Below are the code and all the weights of a small trained network. Each question names an input and a class and asks about switching units off, where a switched-off unit gives its printed mean instead of its output.

import numpy as np


def w(rows, s, z=0):
    codes = np.array(rows[::2]) - 128.0
    scale = np.full(codes.shape[1], s)
    scale[-1] = z or s
    return codes * scale


def f(y):
    return np.maximum(y, 0)


def log_softmax(a):
    a = a - a.max(-1, keepdims=True)
    return a - np.log(np.exp(a).sum(-1, keepdims=True))


def net(x, mask):
    res = np.array(x, float).reshape(1, 5) / 4 @ E
    y = f(res @ A[0][:, :-1].T + A[0][:, -1])
    res = res + np.where(mask, y, B[0][:, -1]) @ B[0][:, :-1]
    return log_softmax(res[-1] @ U[:, :-1].T + U[:, -1])


A, B = {}, {}
E = w([
[132,96,130,139,69,152,254,167,171,93,28],'x0',
[125,128,125,136,117,133,117,139,131,136,127],'x1',
[150,205,122,116,147,165,146,138,47,164,55],'x2',
[126,128,81,187,97,102,42,46,109,69,84],'x3',
[142,167,144,94,64,117,138,172,80,47,165],'x4',
],0.0094)
A[0] = w([
[100,51,145,120,82,118,137,98,222,79,165,67],'neuron 1',
[124,158,138,127,137,122,103,126,58,163,111,136],'neuron 2',
[113,93,129,128,98,137,128,137,180,91,160,90],'neuron 3',
[122,182,132,106,111,165,160,125,62,149,4,67],'neuron 4',
[93,117,135,164,140,136,142,110,154,169,88,79],'neuron 5',
[128,105,124,140,94,143,190,148,162,97,46,7],'neuron 6',
[117,176,133,113,58,140,163,166,86,23,148,66],'neuron 7',
[113,94,97,138,195,148,140,79,189,194,62,63],'neuron 8',
[132,119,78,164,78,128,83,46,124,50,30,5],'neuron 9',
[144,127,135,85,137,157,203,179,160,165,137,54],'neuron 10',
[139,129,136,139,151,127,131,114,177,164,86,71],'neuron 11',
[127,109,132,124,82,128,166,134,161,94,42,34],'neuron 12',
],0.011,0.0018)
B[0] = w([
[194,173,63,175,210,128,161,146,147,141,69,236],'neuron 1',
[127,121,77,158,161,155,142,86,199,90,147,185],'neuron 2',
[173,135,102,149,163,139,138,125,147,140,70,187],'neuron 3',
[197,134,68,188,208,105,152,148,187,132,84,240],'neuron 4',
[174,107,124,108,88,116,102,122,98,117,96,176],'neuron 5',
[98,162,107,119,155,141,46,69,112,130,220,238],'neuron 6',
[179,61,142,96,28,101,95,110,91,107,63,237],'neuron 7',
[163,99,138,93,8,128,120,133,87,50,106,221],'neuron 8',
[45,129,215,103,136,133,209,214,133,203,156,250],'neuron 9',
[37,128,189,143,128,117,160,167,125,174,132,228],'neuron 10',
[150,116,149,106,98,78,113,132,101,114,103,171],'neuron 11',
[97,141,117,117,149,161,75,64,124,104,208,223],'neuron 12',
],0.011)
U = w([
[204,154,41,203,189,112,173,148,184,131,55,3],'0',
[184,74,161,84,1,92,109,121,72,81,63,115],'1',
[33,139,241,130,130,127,205,205,136,201,140,161],'2',
[103,167,97,126,161,138,42,27,120,126,238,248],'3',
],0.0086,0.0013)

Each question gives the input, the list of numbers given to net, and the class t.
The units are the neurons (one row each of A and B). Each row of codes is followed by its name. A weight is (code - 128) times the scale printed after its matrix; where a second scale follows, it is the last column's (A, B and U).
mask holds one flag per neuron, in row order. A switched-off neuron (its flag False) gives its mean, the last column of its row in B, instead of its output. The means were averaged over made-up inputs and are rounded, as every weight is.
A unit's drop is (log p(t) with every unit on - log p(t) with that unit switched off) / (log p(t) with every unit on - log p(t) with every unit switched off).
The circuit of an input: a set's keep is (log p(t) with only the set's units on - log p(t) with every unit switched off) / (log p(t) with every unit on - log p(t) with every unit switched off). Starting from all 12 units, units are removed one at a time, each time the one whose removal leaves the highest keep (on an exact tie, the one counted first), for as long as the keep stays at least 0.8.
circuit, biggest first: the units of the circuit, biggest drop first
most important unit: the unit with the biggest drop
top k neurons: the k neurons with the biggest drops, biggest first
drop when u is switched off: that unit's drop, to one decimal
input [8,5,-2,-6,-5], class 3: most important unit : neuron 6
input [3,3,2,2,0], class 3: top 2 neurons : (neuron 1; neuron 10)
input [4,5,-3,-5,7], class 1: top 2 neurons : (neuron 7; neuron 9)
input [-5,6,-4,8,-8], class 1: top 2 neurons : (neuron 8; neuron 10)
input [-6,1,0,6,-1], class 2: circuit, biggest first : (neuron 9; neuron 6)
input [8,6,-5,-2,-7], class 3: top 3 neurons : (neuron 6; neuron 12; neuron 7)
input [7,-4,-5,6,0], class 3: top 3 neurons : (neuron 6; neuron 12; neuron 10)
input [-5,-4,-1,6,2], class 2: top 2 neurons : (neuron 9; neuron 6)
input [-5,-4,-5,2,1], class 0: top 2 neurons : (neuron 6; neuron 12)
input [-1,7,-1,3,2], class 2: circuit, biggest first : (neuron 8; neuron 4; neuron 6)
input [6,-5,-4,6,-8], class 1: top 2 neurons : (neuron 8; neuron 5)
input [8,2,1,-7,5], class 3: top 3 neurons : (neuron 6; neuron 12; neuron 9)
input [7,5,4,0,-5], class 3: top 4 neurons : (neuron 6; neuron 12; neuron 7; neuron 1)
input [3,7,7,-3,7], class 0: most important unit : neuron 4
input [6,-6,1,1,4], class 3: top 3 neurons : (neuron 6; neuron 12; neuron 8)
input [-6,8,1,5,8], class 1: top 2 neurons : (neuron 7; neuron 6)
input [-6,1,-8,7,-3], class 0: top 2 neurons : (neuron 1; neuron 10)
input [8,-7,-7,-6,7], class 3: top 3 neurons : (neuron 6; neuron 12; neuron 4)
input [-5,-8,-6,-4,5], class 0: circuit, biggest first : (neuron 6; neuron 1)
input [-5,-1,-2,8,-6], class 2: circuit, biggest first : (neuron 9)
input [-3,3,-4,-4,-1], class 0: drop when neuron 9 is switched off : 3.0
input [-7,-5,8,7,2], class 0: drop when neuron 10 is switched off : 0.3
input [2,-7,-2,3,-7], class 1: drop when neuron 9 is switched off : 0.0
input [6,-4,3,8,-8], class 1: drop when neuron 5 is switched off : 1.1
